Below are the code and all the weights of a small trained network. Each question names an input and a class and asks about switching units off, where a switched-off unit gives its printed mean instead of its output.

import numpy as np


def w(rows, s, z=0):
    codes = np.array(rows[::2]) - 128.0
    scale = np.full(codes.shape[1], s)
    scale[-1] = z or s
    return codes * scale


def norm(h):
    return h / np.sqrt((h * h).mean(-1, keepdims=True) + 1e-5)


def f(y):
    return np.maximum(y, 0)


def log_softmax(a):
    a = a - a.max(-1, keepdims=True)
    return a - np.log(np.exp(a).sum(-1, keepdims=True))


def net(x, mask):
    res = np.array(x, float).reshape(1, 5) / 4 @ E
    u = 0
    for l in range(3):
        y = f(norm(res) @ A[l][:, :-1].T + A[l][:, -1])
        res = res + np.where(mask[u : u + 4], y, B[l][:, -1]) @ B[l][:, :-1]
        u += 4
    return log_softmax(norm(res)[-1] @ U[:, :-1].T + U[:, -1])


A, B = {}, {}
E = w([
[95,152,145,79,214,161,154,238,64],'x0',
[130,138,126,126,118,133,126,132,124],'x1',
[2,79,106,51,76,107,160,182,117],'x2',
[105,201,87,148,148,7,117,167,100],'x3',
[129,122,132,125,132,123,131,125,128],'x4',
],0.012)
A[0] = w([
[168,151,119,144,94,116,114,99,108,197],'L0N0',
[145,150,141,98,189,158,142,203,92,171],'L0N1',
[44,105,127,104,64,113,145,149,117,253],'L0N2',
[130,194,114,122,132,6,128,143,129,214],'L0N3',
],0.018,0.0028)
B[0] = w([
[199,134,149,125,137,118,167,106,189,182],'L0N0',
[77,200,117,67,205,255,78,82,125,214],'L0N1',
[98,72,96,3,53,104,73,101,153,226],'L0N2',
[135,98,143,254,51,11,155,160,35,248],'L0N3',
],0.0098,0.017)
A[1] = w([
[65,128,120,69,161,138,141,253,73,10],'L1N0',
[132,171,158,167,212,184,147,202,51,94],'L1N1',
[86,206,84,125,153,65,99,136,90,152],'L1N2',
[87,133,124,75,149,115,112,163,89,4],'L1N3',
],0.028,0.0018)
B[1] = w([
[252,159,139,239,134,83,211,78,199,228],'L1N0',
[16,100,161,31,124,63,33,112,53,247],'L1N1',
[91,112,155,143,100,135,75,99,12,234],'L1N2',
[197,134,152,209,133,173,165,130,147,212],'L1N3',
],0.014,0.016)
A[2] = w([
[77,111,134,161,72,37,159,216,105,30],'L2N0',
[176,158,135,250,152,134,153,186,80,62],'L2N1',
[191,177,142,124,219,188,181,152,216,60],'L2N2',
[67,163,104,61,232,178,82,198,182,3],'L2N3',
],0.025,0.0021)
B[2] = w([
[118,162,43,137,169,181,113,171,139,249],'L2N0',
[192,106,254,88,111,100,166,115,179,245],'L2N1',
[8,136,71,177,176,165,130,134,113,212],'L2N2',
[222,148,64,77,158,135,212,153,172,167],'L2N3',
],0.024,0.017)
U = w([
[32,129,102,186,166,208,174,82,176,226],'0',
[208,162,197,212,123,107,191,147,138,183],'1',
[151,169,103,46,193,168,156,120,116,73],'2',
[72,161,175,116,148,110,39,149,18,4],'3',
[90,61,126,67,32,168,120,88,173,98],'4',
[122,134,8,159,55,125,97,205,115,95],'5',
],0.016,0.0022)

Each question gives the input, the list of numbers given to net, and the class t.
The units are the neurons (one row each of A and B). Each row of codes is followed by its name. A weight is (code - 128) times the scale printed after its matrix; where a second scale follows, it is the last column's (A, B and U).
mask holds one flag per neuron, layer by layer. A switched-off neuron (its flag False) gives its mean, the last column of its row in B, instead of its output. The means were averaged over made-up inputs and are rounded, as every weight is.
A unit's drop is (log p(t) with every unit on - log p(t) with that unit switched off) / (log p(t) with every unit on - log p(t) with every unit switched off).
The circuit of an input: a set's keep is (log p(t) with only the set's units on - log p(t) with every unit switched off) / (log p(t) with every unit on - log p(t) with every unit switched off). Starting from all 12 units, units are removed one at a time, each time the one whose removal leaves the highest keep (on an exact tie, the one counted first), for as long as the keep stays at least 0.8.
circuit, biggest first: the units of the circuit, biggest drop first
unit that matters most: the unit with the biggest drop
k most important neurons: the k neurons with the biggest drops, biggest first
k most important neurons of layer l: the k neurons of layer l with the biggest drops, biggest first
drop of u: that unit's drop, to one decimal
input [0,5,0,4,-7], class 1: 3 most important neurons -> L0N3, L1N1, L2N1
input [8,2,3,-1,3], class 0: circuit, biggest first -> L1N0, L2N2, L0N1
input [5,-5,-8,-2,-2], class 2: circuit, biggest first -> L0N3
input [7,-6,5,-4,8], class 0: 2 most important neurons -> L2N2, L0N3
input [0,-7,7,-2,0], class 4: 2 most important neurons of layer 2 -> L2N0, L2N1
input [-5,3,1,4,-2], class 5: 2 most important neurons -> L1N0, L2N0
input [6,5,-5,-1,-8], class 2: circuit, biggest first -> L0N1, L2N3
input [5,0,-4,-4,2], class 2: 3 most important neurons -> L0N3, L2N3, L1N1
input [-7,5,1,1,-3], class 5: 2 most important neurons of layer 2 -> L2N1, L2N2
input [2,-1,-4,-4,-8], class 2: 4 most important neurons -> L0N3, L2N3, L0N2, L1N2
input [0,2,-7,-2,5], class 0: 4 most important neurons -> L0N3, L1N2, L0N1, L1N1
input [7,-5,6,-4,3], class 0: 2 most important neurons -> L2N2, L0N3
input [-7,6,-3,-5,-4], class 0: 3 most important neurons -> L0N3, L1N1, L1N2
input [7,1,2,5,-8], class 1: 2 most important neurons of layer 1 -> L1N0, L1N3
input [4,-1,-5,-7,-1], class 2: unit that matters most -> L2N3
input [1,-6,-7,-3,8], class 2: 2 most important neurons -> L0N3, L0N2
input [7,3,-7,1,4], class 3: 2 most important neurons of layer 1 -> L1N1, L1N2
input [5,3,-6,-1,-3], class 2: 3 most important neurons -> L0N3, L2N3, L0N1
input [1,-2,-8,-1,-1], class 2: 3 most important neurons -> L0N3, L0N2, L1N2
input [-3,-8,1,6,6], class 5: circuit, biggest first -> L2N0
input [1,-4,4,5,6], class 1: 4 most important neurons -> L1N1, L2N1, L1N0, L1N3
input [1,1,-7,1,-6], class 3: 2 most important neurons of layer 0 -> L0N2, L0N1
input [5,3,8,0,4], class 0: 3 most important neurons -> L2N2, L0N3, L0N2
input [-1,7,-5,-7,-7], class 0: 4 most important neurons -> L0N3, L1N1, L1N2, L2N2
input [7,6,-6,1,-7], class 3: 2 most important neurons -> L1N1, L1N2
input [-1,-3,3,0,5], class 4: 2 most important neurons of layer 0 -> L0N3, L0N2
input [5,4,-5,5,3], class 3: unit that matters most -> L1N1
input [6,-1,3,8,5], class 1: drop of L1N0 -> 1.2
input [6,6,5,4,-1], class 1: drop of L0N0 -> 0.0
input [-4,-6,-4,-1,3], class 0: drop of L1N2 -> 2.8
